(in the rows, 128 means zero)
Each row is followed by its class; each block has classes of its own.
[118 122 152 139 141 142 122  92 157 131 116 108 128 123  92 126  96 126
  98 188 141 122 136 177 101 117 118 123 149 104 136 122 132] | j729
[146 110 120 127 105 129 151 112 160 148 114 130  90 152  90 128 137 197
  97 107 133 128 134 252 121 128 143 127 111 142 118 150  77] | j556
[120 140 185 132 181 117 127  86 129 159 127  90 159 142  94 122  42 106
 111 195 134  97 125 211 117 117 126 135 150 148 128 132 142] | j774
[130 135 146 136 143 142 128  93 150 149 124 102 149 122 107 125 115 107
 111 169 134 105 136 144 114 127 136 128 143 108 135 136 130] | j729
[118 123 192 139 140 139 122  81 129 143 103 144 112 184 121 130  81 123
 112 221 140 116 113 250  42  98 151 130 135 161 107 129 155] | j774
[165 109 143 136 121 144 116  62 123 145 102 134 128 121  68 113 184 127
 102 184 133  92 137 216  84 114 130 123 120 138 124 127 152] | j556
[145 125 105 143 110 140 145 111 159 162 125 109 117 148 107 121 151 148
  96 174 132 133 130 169 119 120 129 125 134 103 120 137 121] | j556
[111 115  87 131 126 141 133 130 176 108 127 106 120 123 106 129  76 131
 100 145 141 142 148 149 152 155 116  90 145  99 162 111  92] | j556
[102 129 149 118 149 115 142 138 120 159 132 134 129 161 129 160  68 136
 130 140 127 128 110 171 105 115 151 149 137 164 124 125 130] | j774
[128 127 104 133 123 117 135 134 147 148 138 117 115 144 134 122 103 138
 134 160 132 136 134 138 138 117 131 123 137 119 141 123 123] | j729
[115 135 161 126 144 136 113 113 123 148 122 129 152 134 123 131 102 118
 131 167 106 133 122 136  91 112 138 144 146 128 122 115 166] | j774
[141 136 178 132 139 127 113 100  97 151 118 137 121 147 137  93 140 126
 133 157 123 111 103 184  90 114 141 150 121 165 107 139 182] | j774
[133 120 138 144 114 136 132 104 151 152 123 127 129 145  97 119 158 134
 108 158 134 129 129 171  99 120 137 115 116 115 135 126 127] | j556
[133 123 145 132 151 134 118 103 103 137 123 116 153  85 108 127 137 112
 143 103 128 116 138 110 150 125 117 137 126 136 140 136 129] | j81
[128 108 168 112 153 145 105  79 144 103 106 124 141 102  78 123 128 113
 130 137 111 111 127 167  98 121 117 127 134 135 124 139 126] | j81
[149 114 156 121 141 135 110  91 138 145 102 123 145  91  66 128 123 128
 141  84 117  96 117 148 134 121 139 128 131 130 130 134 112] | j81
[139 122 144 135 139 144 107  70 153 121 114  93 156  91  46 130 130 109
 113 152 152 105 147 159 128 126 112 120 143 103 133 140 132] | j556
[131 126 158 140 142 147 120  71 144 159 116 114 133 129  76 125 139 114
 115 178 128 108 123 188  85 118 135 131 136 111 132 135 133] | j729
[119 124 163 130 131 123 129 111 151 149 119 125 119 170 128 125  94 124
 120 166 135 126 112 224  78 128 156 136 162 157 104 135 122] | j774
[ 93 116 171 154 160 138 110 123 152 143 104 135 142 144 114 127  34 111
 110 185 140 111 116 170  73 112 139 148 150 131 110 111 138] | j774
[116 111 164 138 138 138 114  93 147 137 104 138 127 141  92 124  81 117
 119 161 133 116 126 208  70 111 140 128 137 134 122 124 127] | j774
[132 137 156 128 169 136 111 121 110 123 133 113 166  96 106 132 110  93
 165  88 121 105 118  87 153 128 117 138 151 117 126 110 134] | j81
[138 134 124 133 126 117 147 103 136 183 132 117 124 178 113 121 122 142
 107 180 125 127 131 199  98 125 136 123 135 126 135 126 126] | j729
[130 130 150 136 137 129 121  81 127 162 131 109 141 134  83 122 162 129
 109 171 127 108 130 182 112 118 133 124 133 117 131 136 139] | j556
[137 117 195 132 156 138 105  94 121 129 106 132 159 103  76 119 127 102
 135 126 134  91 125 161 106 106 128 144 141 140 139 134 131] | j81
[131 128 153 128 134 136 119  99 139 145 125 125 122 138 107 124 106 127
 110 193 127 124  95 184  87 119 129 126 139 111 128 124 147] | j729
[145 128 170 135 138 131 134 104 136 182 118 139 125 209 125 120 105 124
 114 179 116 133 116 225  70 118 151 142 139 146 115 127 144] | j774
[124 130 161 124 150 135 113 126 134 144 120 145 152 132 126 126  92 125
 144 129 125 122 122 135  92 125 138 141 147 137 117 117 123] | j774
[131 121 151 133 138 126 110 106 105 120 126 102 129 101 110 144 127 112
 126 128 122 107 129 139 138 118 106 132 119 138 128 138 132] | j81

Next block, with new classes.
[130 170 143 124 120 135 152 125  92 110 123 129 145 128 140 131 147 119
 165 122  99 124 128 134 112 178 114  90 108 147 132 149 135] | j759
[118 144 115 119 116 127 145 150 146 121 143 118 114 137 136 126 111 163
 101 130 110  92 125 115  97  60 130 121  82 124 110 154 136] | j932
[117 122 105 108 131 115 115 146 162 130 145 123 115 130 117 157 111 161
  52 118 125 137 125 169 112  98 115 154 116 124  94  94 104] | j932
[170 118 121 129 145 130 147 140 130 128 118 132 128 116 143 137 128 124
 127 132 130 120 117 108 128 141 132 113 143 133 122 126 142] | j759
[183 136 131 106 140 105 165 162 154 131 142 115 143 112 140 160 143  98
  98 126 130 119 114  96 107  89 117 110 152 137 134 138 132] | j932
[112  99 140 126 115 125 103 137 168 133 117 127 121 133 111 135 121 151
  98 125  95 142 146 107 144 118 134 134 122  93 121 113 118] | j932
[133 111 109 128 152 120 167 142 145 115 142 134 110 117 147 129  94 117
 116 119 123  96 130 141 107 127 102  83 139 121 131 152 154] | j759
[107 102 122 122 129 121 116 141 156 146 152 115 134 128 126 127  89 152
 105 128 129 126 138 137 112 114 101 148 131 111 125 118 131] | j932
[131 130 116 120 126 120 137 134 153 145 140 114 130 117 145 127 124 136
 122 135 134 125 130 106 118 121 109 124 136 119 133 139 124] | j932
[138 132  98 124 156 128 153 142 112 107 134 134 133 115 141 134 135 103
 120 120 115 117 123 158 127 163 114  87 148 142 126 118 129] | j759
[114 155 127 114 145 113 148 161 138 127 140 124 114 115 143 137 101 130
 132 121 127 103 119 136 109 107 113  88 117 136 132 164 162] | j759
[150 138 126 116 116 111 137 149 167 121 117 126 127 116 135 154 138 141
 114 132 129 125 121  82 131  93 123 132 148 129 115 140 117] | j932
[130 161 146 143 146 131 166 136  98 132 116 141 114 130 132 134 118 150
 167 130 128 113 106 159 116 154 134  83  90 156 114 160 167] | j759
[104 122 105 127 131 132 194 155 146  99 133 136 112 130 159 123 143 157
 128 120  76 101 133 119 111 148 107  90 117 136 118 139 116] | j759
[125 101 130 128 137 137 167 155 140 109 142 126 133 129 135 125 106 150
 138 133  96 102 134 128 108 130  93 126 135 107 128 124 154] | j759
[129 140 113 127 139 123 112 122 113 125 132 124 124 122 125 133 107 108
 100 121 131 126 123 165 123 138 135  85 129 125 118 140 155] | j759
[139 120 107 139 131 124 143 146 144 119 128 142 100 110 138 128  94 167
 134 138 141 106 123 144 124 124 107 120 129 140 117 125 140] | j759
[109 115 119 131 121 123 107 120 154 152 138 117 113 132 131 127  96 162
  97 144 145 116 139 126 107  87 115 148 112 110 114 146 123] | j932
[165 127 121 122 128 140 158 138 124 113 107 140 125 121 140 148 168 145
 117 133  97 129 131 107 127 157 125 121 130 133 111 114 113] | j759
[140 132 121 133 126 141 114 128 110 136 120 123 129 116 148 119 141 144
 129 123 113 131 137 105 127 127 124  93 106 122 122 148 127] | j932
[184 115 104 128 108 133 145 163 153 116 128 130 128 118 139 133 129 168
 102 144 123 105 126  88 114  80 130 169 133 121 110 103 124] | j932
